Here is a tiny trained network, its code and every weight. The questions are about switching its units off for an input and a target symbol, where a switched-off unit gives its printed mean instead of its output.

import numpy as np


def w(rows, s, z=0):
    codes = np.array(rows[::2]) - 128.0
    scale = np.full(codes.shape[1], s)
    scale[-1] = z or s
    return codes * scale


def norm(h):
    return h / np.sqrt((h * h).mean(-1, keepdims=True) + 1e-5)


def f(y):
    return np.maximum(y, 0)


def softmax(a):
    e = np.exp(a - a.max(-1, keepdims=True))
    return e / e.sum(-1, keepdims=True)


def log_softmax(a):
    a = a - a.max(-1, keepdims=True)
    return a - np.log(np.exp(a).sum(-1, keepdims=True))


def net(x, mask):
    ids = ['αβγδεηθλμπστφψω'.index(c) for c in x.split()]
    T = len(ids)
    res = E[ids] + P[:T]
    u = 0
    for l in range(3):
        q, k, v = (norm(res) @ M[l].T for M in (Q, K, V))
        z = softmax(np.where(np.tri(T) > 0, q @ k.T / 2**0.5, -1e9)) @ v
        res = res + np.where(mask[u], z, O[l][:, -1]) @ O[l][:, :-1]
        u += 1
        y = f(norm(res) @ A[l][:, :-1].T + A[l][:, -1])
        res = res + np.where(mask[u : u + 4], y, B[l][:, -1]) @ B[l][:, :-1]
        u += 4
    return log_softmax(norm(res)[-1] @ U[:, :-1].T + U[:, -1])


Q, K, V, O, A, B = {}, {}, {}, {}, {}, {}
E = w([
[122,81,128,167],'α',
[115,106,116,127],'β',
[140,123,168,189],'γ',
[156,135,129,98],'δ',
[126,106,144,132],'ε',
[82,101,131,112],'η',
[86,82,163,88],'θ',
[130,161,185,155],'λ',
[175,152,172,132],'μ',
[112,124,63,146],'π',
[127,134,142,128],'σ',
[130,2,74,145],'τ',
[134,132,78,84],'φ',
[117,152,137,109],'ψ',
[140,102,162,165],'ω',
],0.028)
P = w([
[143,130,147,180],'0',
[106,156,16,89],'1',
[157,134,153,179],'2',
[65,98,174,191],'3',
[125,160,19,79],'4',
[161,135,158,185],'5',
[25,116,138,244],'6',
[118,162,16,78],'7',
[167,133,170,185],'8',
[15,102,185,220],'9',
[119,160,17,74],'10',
[171,135,178,193],'11',
[2,94,168,229],'12',
],0.0058)
Q[0] = w([
[31,2,159,89],'L0H1',
[118,135,123,52],'L0H1',
],0.0087)
K[0] = w([
[80,59,150,109],'L0H1',
[153,186,114,2],'L0H1',
],0.0094)
V[0] = w([
[98,24,174,93],'L0H1',
[160,3,159,213],'L0H1',
],0.0066)
O[0] = w([
[5,135,150,174,207],'L0H1',
[145,105,32,162,253],'L0H1',
],0.0031,0.0059)
A[0] = w([
[61,120,114,100,194],'L0N1',
[204,105,163,107,2],'L0N2',
[114,255,82,113,215],'L0N3',
[107,117,114,202,109],'L0N4',
],0.0087,0.0017)
B[0] = w([
[117,254,150,157,210],'L0N1',
[74,219,61,221,142],'L0N2',
[180,94,253,143,191],'L0N3',
[182,131,80,110,254],'L0N4',
],0.0088,0.0046)
Q[1] = w([
[234,187,162,16],'L1H1',
[24,79,254,252],'L1H1',
],0.004)
K[1] = w([
[175,191,3,86],'L1H1',
[67,129,26,91],'L1H1',
],0.0032)
V[1] = w([
[103,49,149,146],'L1H1',
[4,252,70,79],'L1H1',
],0.0019)
O[1] = w([
[63,44,186,23,173],'L1H1',
[158,2,109,55,2],'L1H1',
],0.0085,0.00074)
A[1] = w([
[88,43,76,253,5],'L1N1',
[119,125,230,242,229],'L1N2',
[207,173,20,132,222],'L1N3',
[152,125,232,155,33],'L1N4',
],0.0065,0.0019)
B[1] = w([
[153,89,155,106,237],'L1N1',
[224,148,2,185,254],'L1N2',
[165,134,141,53,187],'L1N3',
[15,38,141,127,166],'L1N4',
],0.0078,0.0068)
Q[2] = w([
[54,133,72,172],'L2H1',
[165,137,172,2],'L2H1',
],0.0075)
K[2] = w([
[1,125,119,125],'L2H1',
[165,158,105,99],'L2H1',
],0.015)
V[2] = w([
[254,94,173,80],'L2H1',
[224,70,165,159],'L2H1',
],0.0057)
O[2] = w([
[108,136,203,63,139],'L2H1',
[185,2,191,48,254],'L2H1',
],0.0081,0.0014)
A[2] = w([
[183,97,56,170,174],'L2N1',
[177,236,70,66,176],'L2N2',
[103,67,167,144,81],'L2N3',
[86,34,204,2,252],'L2N4',
],0.0078,0.0032)
B[2] = w([
[90,169,174,68,255],'L2N1',
[157,119,59,165,185],'L2N2',
[112,98,7,132,144],'L2N3',
[63,175,130,161,211],'L2N4',
],0.011,0.0066)
U = w([
[146,38,139,128,227],'α',
[52,150,157,87,129],'β',
[188,99,234,191,80],'γ',
[224,157,123,97,38],'δ',
[195,95,201,38,156],'ε',
[129,164,32,181,45],'η',
[80,139,87,216,198],'θ',
[151,158,227,174,195],'λ',
[216,183,170,137,44],'μ',
[152,176,89,5,53],'π',
[191,161,85,77,72],'σ',
[66,52,94,26,86],'τ',
[137,195,186,54,169],'φ',
[104,119,242,156,155],'ψ',
[166,120,117,164,252],'ω',
],0.012,0.0037)

Each question gives the input, a string of symbols that net reads in full, and the target symbol t.
The units are the heads (2 rows each of Q, K, V and O) and the neurons (one row each of A and B). Each row of codes is followed by its name. A weight is (code - 128) times the scale printed after its matrix; where a second scale follows, it is the last column's (O, A, B and U).
mask holds one flag per unit, layer by layer, with each layer's heads first. A switched-off unit (its flag False) gives its mean, the last column of its rows in O or B, instead of its output. The means were averaged over made-up inputs and are rounded, as every weight is.
A unit's drop is (log p(t) with every unit on - log p(t) with that unit switched off) / (log p(t) with every unit on - log p(t) with every unit switched off).
The circuit of an input: a set's keep is (log p(t) with only the set's units on - log p(t) with every unit switched off) / (log p(t) with every unit on - log p(t) with every unit switched off). Starting from the 12 units with the biggest drops (on a tie, the unit counted first), units are removed one at a time, each time the one whose removal leaves the highest keep (on an exact tie, the one counted first), for as long as the keep stays at least 0.8.
units of the circuit, in order: the units of the circuit, biggest drop first
most important unit: the unit with the biggest drop
top k neurons: the k neurons with the biggest drops, biggest first
top k neurons in layer l: the k neurons of layer l with the biggest drops, biggest first
drop of u: that unit's drop, to one decimal
input μ μ ψ π θ ψ α α ψ ψ, target θ: most important unit	L1N1
input α ψ α γ θ φ λ δ, target φ: units of the circuit, in order	L0N3, L1N2, L2N4
input ε ε γ α σ, target ψ: top 3 neurons	L0N3, L2N4, L1N4
input α α α λ α φ, target φ: units of the circuit, in order	L1N2, L0N3, L2N4
input ε μ δ ψ α γ σ δ, target φ: top 3 neurons	L1N2, L0N3, L2N4
input λ ψ φ ε, target ε: top 2 neurons in layer 0	L0N3, L0N4
input α γ α α α, target τ: top 3 neurons	L1N2, L2N4, L0N3
input α η α σ, target η: top 2 neurons	L1N2, L2N2
input ε η α π θ η η ω, target ε: top 2 neurons	L1N4, L2N2
input π π ε π γ φ α μ θ θ α, target τ: top 3 neurons	L1N2, L1N1, L1N3
input η π τ φ γ α φ γ α φ ε ψ, target ψ: units of the circuit, in order	L0N3, L1N4
input ε λ γ φ σ α π, target π: top 4 neurons	L1N3, L2N1, L0N3, L1N4
input α ε λ β η π ε, target η: top 2 neurons	L1N2, L1N3
input ε λ π μ φ λ ε α η, target η: most important unit	L0N1
input θ γ α ε α φ α β ε λ, target θ: top 2 neurons in layer 1	L1N4, L1N1
input α ψ φ ω σ, target ψ: top 2 neurons	L0N3, L1N4
input ε η ε ψ λ, target γ: top 2 neurons in layer 1	L1N2, L1N4
input ψ τ φ μ ψ α α λ π, target π: top 2 neurons in layer 1	L1N2, L1N3
input α γ ψ α, target α: drop of L2H1	0.3
input σ μ σ α α γ α η λ ψ η β, target β: drop of L2N4	0.8
input ε γ α γ λ α ω θ, target β: drop of L1N2	1.5
input ψ α ω θ τ α θ ε α α η, target θ: most important unit	L2H1
input θ α π α ψ θ ε α α φ, target θ: top 2 neurons in layer 1	L1N2, L1N1
input ψ α α, target α: top 2 neurons in layer 0	L0N1, L0N3
